Here is a tiny trained network, its code and every weight. The questions are about switching its units off for an input and a class, where a switched-off unit gives its printed mean instead of its output.

import numpy as np


def w(rows, s, z=0):
    codes = np.array(rows[::2]) - 128.0
    scale = np.full(codes.shape[1], s)
    scale[-1] = z or s
    return codes * scale


def f(y):
    return y / 2 * (1 + np.tanh(0.7978845608 * (y + 0.044715 * y**3)))


def log_softmax(a):
    a = a - a.max(-1, keepdims=True)
    return a - np.log(np.exp(a).sum(-1, keepdims=True))


def net(x, mask):
    res = np.array(x, float).reshape(1, 7) / 4 @ E
    y = f(res @ A[0][:, :-1].T + A[0][:, -1])
    res = res + np.where(mask, y, B[0][:, -1]) @ B[0][:, :-1]
    return log_softmax(res[-1] @ U[:, :-1].T + U[:, -1])


A, B = {}, {}
E = w([
[235,190,152],'x0',
[128,128,129],'x1',
[192,35,142],'x2',
[128,128,128],'x3',
[128,128,128],'x4',
[128,128,128],'x5',
[99,116,246],'x6',
],0.013)
A[0] = w([
[203,5,113,124],'neuron 1',
[115,139,163,97],'neuron 2',
[90,84,130,167],'neuron 3',
[234,211,161,186],'neuron 4',
[97,102,87,113],'neuron 5',
[167,15,234,59],'neuron 6',
[92,144,245,146],'neuron 7',
[106,128,100,255],'neuron 8',
],0.019,0.0094)
B[0] = w([
[188,91,169,216],'neuron 1',
[130,150,136,147],'neuron 2',
[114,96,173,180],'neuron 3',
[161,253,101,252],'neuron 4',
[146,133,110,168],'neuron 5',
[96,144,16,215],'neuron 6',
[60,155,158,229],'neuron 7',
[95,49,97,191],'neuron 8',
],0.041,0.021)
U = w([
[106,58,75,182],'0',
[155,147,76,241],'1',
[73,88,188,79],'2',
[119,171,154,2],'3',
[197,30,152,72],'4',
[253,127,144,102],'5',
],0.013,0.0098)

Each question gives the input, the list of numbers given to net, and the class t.
The units are the neurons (one row each of A and B). Each row of codes is followed by its name. A weight is (code - 128) times the scale printed after its matrix; where a second scale follows, it is the last column's (A, B and U).
mask holds one flag per neuron, in row order. A switched-off neuron (its flag False) gives its mean, the last column of its row in B, instead of its output. The means were averaged over made-up inputs and are rounded, as every weight is.
A unit's drop is (log p(t) with every unit on - log p(t) with that unit switched off) / (log p(t) with every unit on - log p(t) with every unit switched off).
The circuit of an input: a set's keep is (log p(t) with only the set's units on - log p(t) with every unit switched off) / (log p(t) with every unit on - log p(t) with every unit switched off). Starting from all 8 units, units are removed one at a time, each time the one whose removal leaves the highest keep (on an exact tie, the one counted first), for as long as the keep stays at least 0.8.
circuit, biggest first: the units of the circuit, biggest drop first
most important unit: the unit with the biggest drop
top k neurons: the k neurons with the biggest drops, biggest first
drop of u: that unit's drop, to one decimal
input [-1,-5,-1,1,6,5,6], class 2: circuit, biggest first => [neuron 4]
input [-4,-4,1,8,7,-4,0], class 4: top 3 neurons => [neuron 6; neuron 7; neuron 4]
input [-6,-1,0,7,-8,7,5], class 2: top 2 neurons => [neuron 7; neuron 3]
input [-3,-7,5,-7,2,4,-1], class 4: circuit, biggest first => [neuron 1; neuron 4]
input [-1,-3,3,3,2,1,8], class 0: top 2 neurons => [neuron 6; neuron 4]
input [0,-5,3,-2,-7,8,5], class 0: top 2 neurons => [neuron 4; neuron 6]
input [-2,5,-3,-6,0,-4,8], class 2: top 2 neurons => [neuron 4; neuron 7]
input [-8,-8,-3,-3,3,6,1], class 2: top 2 neurons => [neuron 6; neuron 3]
input [-4,2,-7,8,-8,0,0], class 0: top 3 neurons => [neuron 4; neuron 7; neuron 8]
input [0,5,-8,-8,3,6,-7], class 0: top 2 neurons => [neuron 4; neuron 8]
input [-5,-8,8,6,-3,6,-2], class 4: top 2 neurons => [neuron 1; neuron 4]
input [2,-8,-2,8,1,-6,1], class 3: top 2 neurons => [neuron 6; neuron 1]
input [-4,4,-7,7,6,-8,2], class 2: top 2 neurons => [neuron 6; neuron 4]
input [3,3,-6,1,-6,0,2], class 3: most important unit => neuron 6
input [-3,-3,0,0,-1,1,-5], class 0: top 2 neurons => [neuron 4; neuron 1]
input [-2,-6,3,1,-3,-1,6], class 0: top 2 neurons => [neuron 6; neuron 4]
input [0,6,-7,1,1,4,-2], class 0: drop of neuron 6 => 0.0
input [0,7,-8,0,7,7,8], class 2: drop of neuron 4 => 0.7
input [6,7,6,0,6,-5,-1], class 5: drop of neuron 1 => 2.1
input [0,5,2,-4,-6,-3,-7], class 4: most important unit => neuron 4
input [6,-7,1,-8,1,2,-4], class 5: drop of neuron 7 => 0.4
input [0,0,-2,7,-6,8,7], class 2: top 2 neurons => [neuron 4; neuron 7]
